Below is a small trained network, with its code and all its weights. Each question gives an input and a class and asks what happens when units are switched off, that is, made to give their printed mean instead of their output.

import numpy as np


def w(rows, s, z=0):
    codes = np.array(rows[::2]) - 128.0
    scale = np.full(codes.shape[1], s)
    scale[-1] = z or s
    return codes * scale


def norm(h):
    return h / np.sqrt((h * h).mean(-1, keepdims=True) + 1e-5)


def f(y):
    return np.maximum(y, 0)


def log_softmax(a):
    a = a - a.max(-1, keepdims=True)
    return a - np.log(np.exp(a).sum(-1, keepdims=True))


def net(x, mask):
    res = np.array(x, float).reshape(1, 6) / 4 @ E
    u = 0
    for l in range(3):
        y = f(norm(res) @ A[l][:, :-1].T + A[l][:, -1])
        res = res + np.where(mask[u : u + 4], y, B[l][:, -1]) @ B[l][:, :-1]
        u += 4
    return log_softmax(norm(res)[-1] @ U[:, :-1].T + U[:, -1])


A, B = {}, {}
E = w([
[164,17,180,218,91,197,123,108,55],'x0',
[140,124,145,114,127,126,118,127,138],'x1',
[141,221,53,154,93,160,44,21,188],'x2',
[124,130,122,137,128,125,135,125,122],'x3',
[124,128,121,139,134,128,134,126,127],'x4',
[94,179,184,100,253,171,117,97,1],'x5',
],0.0066)
A[0] = w([
[96,119,171,129,200,231,116,1,82,3],'0.n0',
[106,138,67,116,158,56,107,164,217,85],'0.n1',
[202,127,103,111,121,139,155,251,175,56],'0.n2',
[21,177,209,99,220,202,106,114,89,135],'0.n3',
],0.0059,0.0068)
B[0] = w([
[183,152,165,229,156,36,28,143,74,187],'0.n0',
[87,154,118,90,84,103,20,100,51,182],'0.n1',
[101,142,116,214,217,119,121,113,2,154],'0.n2',
[124,156,133,82,102,190,220,145,104,253],'0.n3',
],0.0081,0.0064)
A[1] = w([
[74,122,129,64,148,3,175,216,102,87],'1.n0',
[88,67,96,128,143,33,108,214,108,3],'1.n1',
[154,175,118,96,173,136,150,138,115,76],'1.n2',
[142,1,127,126,149,100,161,176,103,74],'1.n3',
],0.0089,0.0047)
B[1] = w([
[254,155,86,189,153,214,141,179,85,254],'1.n0',
[178,167,197,213,149,119,72,121,84,186],'1.n1',
[93,142,150,83,107,198,225,68,183,187],'1.n2',
[28,139,185,179,76,77,98,126,204,225],'1.n3',
],0.0085,0.006)
A[2] = w([
[30,188,148,101,208,168,204,32,153,40],'2.n0',
[43,74,199,86,179,210,144,49,24,104],'2.n1',
[194,27,105,158,54,254,149,30,79,64],'2.n2',
[96,24,215,152,125,127,187,217,74,1],'2.n3',
],0.006,0.0036)
B[2] = w([
[65,125,217,184,155,125,130,89,195,214],'2.n0',
[172,73,29,110,102,46,83,150,131,252],'2.n1',
[194,116,131,133,155,194,158,192,187,214],'2.n2',
[99,110,100,5,171,50,120,71,140,214],'2.n3',
],0.012,0.0046)
U = w([
[219,153,135,206,147,126,81,141,62,253],'0',
[136,143,142,80,172,196,246,173,82,77],'1',
[33,38,217,191,73,88,123,151,151,29],'2',
[140,36,110,57,153,45,135,122,113,243],'3',
[86,148,40,78,54,91,72,88,135,68],'4',
[56,174,168,123,166,141,148,34,166,79],'5',
[154,51,98,146,96,249,119,139,212,115],'6',
],0.016,0.002)

Each question gives the input, the list of numbers given to net, and the class t.
The units are the neurons (one row each of A and B). Each row of codes is followed by its name. A weight is (code - 128) times the scale printed after its matrix; where a second scale follows, it is the last column's (A, B and U).
mask holds one flag per neuron, layer by layer. A switched-off neuron (its flag False) gives its mean, the last column of its row in B, instead of its output. The means were averaged over made-up inputs and are rounded, as every weight is.
A unit's drop is (log p(t) with every unit on - log p(t) with that unit switched off) / (log p(t) with every unit on - log p(t) with every unit switched off).
The circuit of an input: a set's keep is (log p(t) with only the set's units on - log p(t) with every unit switched off) / (log p(t) with every unit on - log p(t) with every unit switched off). Starting from all 12 units, units are removed one at a time, each time the one whose removal leaves the highest keep (on an exact tie, the one counted first), for as long as the keep stays at least 0.8.
units of the circuit, in order: the units of the circuit, biggest drop first
top k neurons: the k neurons with the biggest drops, biggest first
k most important neurons of layer l: the k neurons of layer l with the biggest drops, biggest first
drop when u is switched off: that unit's drop, to one decimal
input [0,-5,-1,2,-7,-7], class 0: units of the circuit, in order : (1.n1; 0.n2)
input [0,-4,0,5,-5,3], class 1: units of the circuit, in order : (0.n3)
input [3,-7,0,4,-5,8], class 3: top 4 neurons : (2.n1; 1.n0; 0.n3; 1.n1)
input [-1,-3,0,-3,1,4], class 1: top 2 neurons : (0.n3; 1.n3)
input [8,-6,-2,-2,-2,7], class 3: units of the circuit, in order : (2.n3; 2.n1)
input [8,3,-1,-8,-5,-8], class 2: top 2 neurons : (1.n3; 1.n0)
input [-2,8,3,-2,1,2], class 5: units of the circuit, in order : (2.n0; 1.n0)
input [-7,-3,8,-2,3,3], class 5: 2 most important neurons of layer 2 : (2.n0; 2.n1)
input [5,-3,8,-4,6,0], class 6: top 2 neurons : (2.n2; 1.n1)
input [2,8,-8,-7,-6,7], class 3: 2 most important neurons of layer 2 : (2.n1; 2.n3)
input [-1,-1,6,-7,7,4], class 5: top 2 neurons : (2.n0; 1.n0)
input [2,1,7,-8,7,0], class 6: top 2 neurons : (1.n3; 2.n2)
input [0,7,-3,-8,3,-5], class 0: top 2 neurons : (1.n1; 1.n0)
input [0,-4,2,4,2,5], class 5: units of the circuit, in order : (1.n0)
input [5,7,2,-7,5,0], class 6: top 2 neurons : (2.n2; 1.n1)
input [-2,5,1,-4,-6,6], class 5: top 4 neurons : (2.n0; 1.n0; 1.n2; 2.n2)
input [-6,-8,-1,-6,-5,1], class 1: 2 most important neurons of layer 1 : (1.n0; 1.n2)
input [6,1,-1,5,2,-8], class 2: top 2 neurons : (1.n3; 1.n0)
input [0,7,6,6,7,2], class 5: 2 most important neurons of layer 1 : (1.n0; 1.n1)
input [4,-2,-6,-2,5,2], class 3: units of the circuit, in order : (2.n3)
input [0,5,-7,-7,-1,-3], class 0: top 2 neurons : (1.n0; 1.n1)
input [0,1,-5,0,6,-8], class 0: 2 most important neurons of layer 1 : (1.n1; 1.n0)
input [4,-7,-7,5,3,2], class 3: drop when 2.n3 is switched off : 1.6
